Below is a small trained network, with its code and all its weights. Each question gives an input and a target symbol and asks what happens when units are switched off, that is, made to give their printed mean instead of their output.

import numpy as np


def w(rows, s, z=0):
    codes = np.array(rows[::2]) - 128.0
    scale = np.full(codes.shape[1], s)
    scale[-1] = z or s
    return codes * scale


def f(y):
    return y / 2 * (1 + np.tanh(0.7978845608 * (y + 0.044715 * y**3)))


def softmax(a):
    e = np.exp(a - a.max(-1, keepdims=True))
    return e / e.sum(-1, keepdims=True)


def log_softmax(a):
    a = a - a.max(-1, keepdims=True)
    return a - np.log(np.exp(a).sum(-1, keepdims=True))


def net(x, mask):
    ids = ['αβγεζηθλξστφψω'.index(c) for c in x.split()]
    T = len(ids)
    res = E[ids] + P[:T]
    u = 0
    for l in range(3):
        q, k, v = (res @ M[l].T for M in (Q, K, V))
        z = softmax(np.where(np.tri(T) > 0, q @ k.T / 4**0.5, -1e9)) @ v
        res = res + np.where(mask[u], z, O[l][:, -1]) @ O[l][:, :-1]
        u += 1
        y = f(res @ A[l][:, :-1].T + A[l][:, -1])
        res = res + np.where(mask[u : u + 4], y, B[l][:, -1]) @ B[l][:, :-1]
        u += 4
    return log_softmax(res[-1] @ U[:, :-1].T + U[:, -1])


Q, K, V, O, A, B = {}, {}, {}, {}, {}, {}
E = w([
[127,90,131],'α',
[147,127,104],'β',
[153,118,158],'γ',
[128,100,125],'ε',
[152,43,184],'ζ',
[117,89,132],'η',
[148,77,154],'θ',
[143,88,147],'λ',
[203,133,108],'ξ',
[191,224,61],'σ',
[238,205,110],'τ',
[183,6,46],'φ',
[54,135,194],'ψ',
[142,207,179],'ω',
],0.017)
P = w([
[162,207,65],'0',
[201,74,120],'1',
[209,4,147],'2',
[178,28,113],'3',
[171,80,78],'4',
[145,73,83],'5',
[96,123,48],'6',
[86,98,94],'7',
[89,64,138],'8',
[70,102,116],'9',
[48,88,160],'10',
[45,69,199],'11',
[36,124,160],'12',
[37,144,131],'13',
],0.0039)
Q[0] = w([
[143,105,87],'L0H0',
[169,119,241],'L0H0',
[96,169,206],'L0H0',
[10,124,100],'L0H0',
],0.011)
K[0] = w([
[196,131,125],'L0H0',
[134,108,188],'L0H0',
[5,118,131],'L0H0',
[88,92,25],'L0H0',
],0.013)
V[0] = w([
[131,142,137],'L0H0',
[128,1,117],'L0H0',
[82,138,138],'L0H0',
[227,100,85],'L0H0',
],0.0041)
O[0] = w([
[129,107,137,129],'L0H0',
[75,254,54,161],'L0H0',
[178,182,101,69],'L0H0',
[25,29,185,254],'L0H0',
],0.0059,0.0015)
A[0] = w([
[10,178,39,12],'L0N0',
[172,112,97,3],'L0N1',
[121,138,80,6],'L0N2',
[188,129,226,47],'L0N3',
],0.011,0.0024)
B[0] = w([
[200,150,172,120],'L0N0',
[2,61,142,116],'L0N1',
[55,76,215,26],'L0N2',
[44,222,13,247],'L0N3',
],0.0075,0.0011)
Q[1] = w([
[71,78,39],'L1H0',
[130,92,142],'L1H0',
[57,124,2],'L1H0',
[100,84,98],'L1H0',
],0.0087)
K[1] = w([
[220,22,81],'L1H0',
[92,76,155],'L1H0',
[254,98,51],'L1H0',
[138,56,133],'L1H0',
],0.0057)
V[1] = w([
[137,186,2],'L1H0',
[120,43,58],'L1H0',
[129,147,125],'L1H0',
[129,164,136],'L1H0',
],0.0053)
O[1] = w([
[63,86,222,144],'L1H0',
[167,253,158,254],'L1H0',
[115,104,130,110],'L1H0',
[102,76,130,86],'L1H0',
],0.0058,0.0018)
A[1] = w([
[54,232,255,100],'L1N0',
[114,8,135,119],'L1N1',
[203,154,154,119],'L1N2',
[44,116,30,254],'L1N3',
],0.0086,0.004)
B[1] = w([
[224,66,9,197],'L1N0',
[184,221,102,215],'L1N1',
[87,112,112,141],'L1N2',
[246,167,178,254],'L1N3',
],0.012,0.0026)
Q[2] = w([
[229,65,190],'L2H0',
[91,179,76],'L2H0',
[4,124,100],'L2H0',
[2,137,105],'L2H0',
],0.0098)
K[2] = w([
[2,165,33],'L2H0',
[198,82,159],'L2H0',
[153,146,223],'L2H0',
[196,146,239],'L2H0',
],0.0097)
V[2] = w([
[213,81,211],'L2H0',
[166,86,34],'L2H0',
[163,223,149],'L2H0',
[139,248,78],'L2H0',
],0.013)
O[2] = w([
[71,94,252,200],'L2H0',
[128,3,49,254],'L2H0',
[54,224,151,204],'L2H0',
[70,215,67,224],'L2H0',
],0.013,0.007)
A[2] = w([
[71,100,167,223],'L2N0',
[168,105,83,3],'L2N1',
[6,91,133,64],'L2N2',
[33,83,209,82],'L2N3',
],0.015,0.0061)
B[2] = w([
[69,19,233,253],'L2N0',
[109,194,223,194],'L2N1',
[221,242,83,217],'L2N2',
[255,163,103,231],'L2N3',
],0.01,0.0067)
U = w([
[113,126,121,42],'α',
[140,114,86,63],'β',
[130,110,108,21],'γ',
[142,106,112,102],'ε',
[143,105,116,46],'ζ',
[146,117,139,123],'η',
[150,109,120,98],'θ',
[155,118,123,143],'λ',
[130,70,118,171],'ξ',
[65,123,141,148],'σ',
[13,153,154,149],'τ',
[252,163,79,39],'φ',
[135,2,69,254],'ψ',
[174,112,9,192],'ω',
],0.01,0.0045)

Each question gives the input, a string of symbols that net reads in full, and the target symbol t.
The units are the heads (4 rows each of Q, K, V and O) and the neurons (one row each of A and B). Each row of codes is followed by its name. A weight is (code - 128) times the scale printed after its matrix; where a second scale follows, it is the last column's (O, A, B and U).
mask holds one flag per unit, layer by layer, with each layer's heads first. A switched-off unit (its flag False) gives its mean, the last column of its rows in O or B, instead of its output. The means were averaged over made-up inputs and are rounded, as every weight is.
A unit's drop is (log p(t) with every unit on - log p(t) with that unit switched off) / (log p(t) with every unit on - log p(t) with every unit switched off).
The circuit of an input: a set's keep is (log p(t) with only the set's units on - log p(t) with every unit switched off) / (log p(t) with every unit on - log p(t) with every unit switched off). Starting from the 12 units with the biggest drops (on a tie, the unit counted first), units are removed one at a time, each time the one whose removal leaves the highest keep (on an exact tie, the one counted first), for as long as the keep stays at least 0.8.
units of the circuit, in order: the units of the circuit, biggest drop first
unit that matters most: the unit with the biggest drop
top k neurons: the k neurons with the biggest drops, biggest first
input η ω τ σ α ω ω ψ, target ω: units of the circuit, in order -> (L1N0)
input ε η τ τ η λ, target τ: units of the circuit, in order -> (L1N0 L2H0)
input α τ ω λ, target ω: units of the circuit, in order -> (L0N3 L2H0 L1N0 L1N1)
input η φ β, target φ: units of the circuit, in order -> (L2N3 L1N3 L1N0 L2H0)
input φ τ ω ξ, target ω: units of the circuit, in order -> (L0N3 L2H0 L1N0 L1N3)
input η τ θ η, target τ: top 2 neurons -> (L1N1 L0N3)
input ψ α η ψ η, target ψ: top 3 neurons -> (L1N0 L1N1 L2N1)
input φ ψ ψ θ α β α ω ψ ω η, target ω: units of the circuit, in order -> (L1N0 L2H0 L0H0 L1N3)
input ω σ ξ ζ ω ξ ε ψ ζ ε, target ψ: units of the circuit, in order -> (L1N0 L2H0 L1N3)
input η η η ζ η φ ζ, target φ: units of the circuit, in order -> (L2N3 L1N3 L2H0)
input τ ω β τ ω ζ α ω θ ω θ ψ ω η, target ω: top 4 neurons -> (L1N0 L0N3 L2N2 L2N0)
input ζ η λ τ α ω φ ω ω θ, target ω: top 3 neurons -> (L1N0 L0N3 L2N2)
input ω ω β, target ω: top 3 neurons -> (L0N3 L1N0 L2N0)
input η η β ω ε, target ω: unit that matters most -> L0N3
input η η γ ψ β, target ψ: units of the circuit, in order -> (L2H0 L1N3 L1N0)
input ψ ψ ξ, target ψ: top 3 neurons -> (L1N0 L1N1 L2N2)
input ε η ζ η ψ σ ω α, target ω: units of the circuit, in order -> (L2H0 L1N3 L1N0 L1N2)
input σ σ σ σ β α ω ω ε, target ω: units of the circuit, in order -> (L2H0 L1N0 L2N0 L1N3)
input ψ ω σ τ θ τ ω θ θ η α η ε τ, target τ: top 2 neurons -> (L0N3 L2N3)
input τ ω ζ, target ω: top 3 neurons -> (L0N3 L2N0 L1N0)
input σ ζ ξ η α ψ α, target ψ: unit that matters most -> L1N3
input ψ ψ ω, target ω: top 4 neurons -> (L1N0 L0N3 L2N0 L2N1)
input α τ τ ζ, target τ: top 4 neurons -> (L0N3 L1N1 L1N0 L2N3)
input φ λ η α η λ ψ φ ω σ ω α ξ, target ω: top 2 neurons -> (L1N0 L2N2)
input ψ ζ ψ λ β, target ψ: top 3 neurons -> (L1N1 L2N1 L2N2)
input τ ω β σ η η φ λ, target φ: top 4 neurons -> (L2N2 L2N3 L1N0 L1N3)
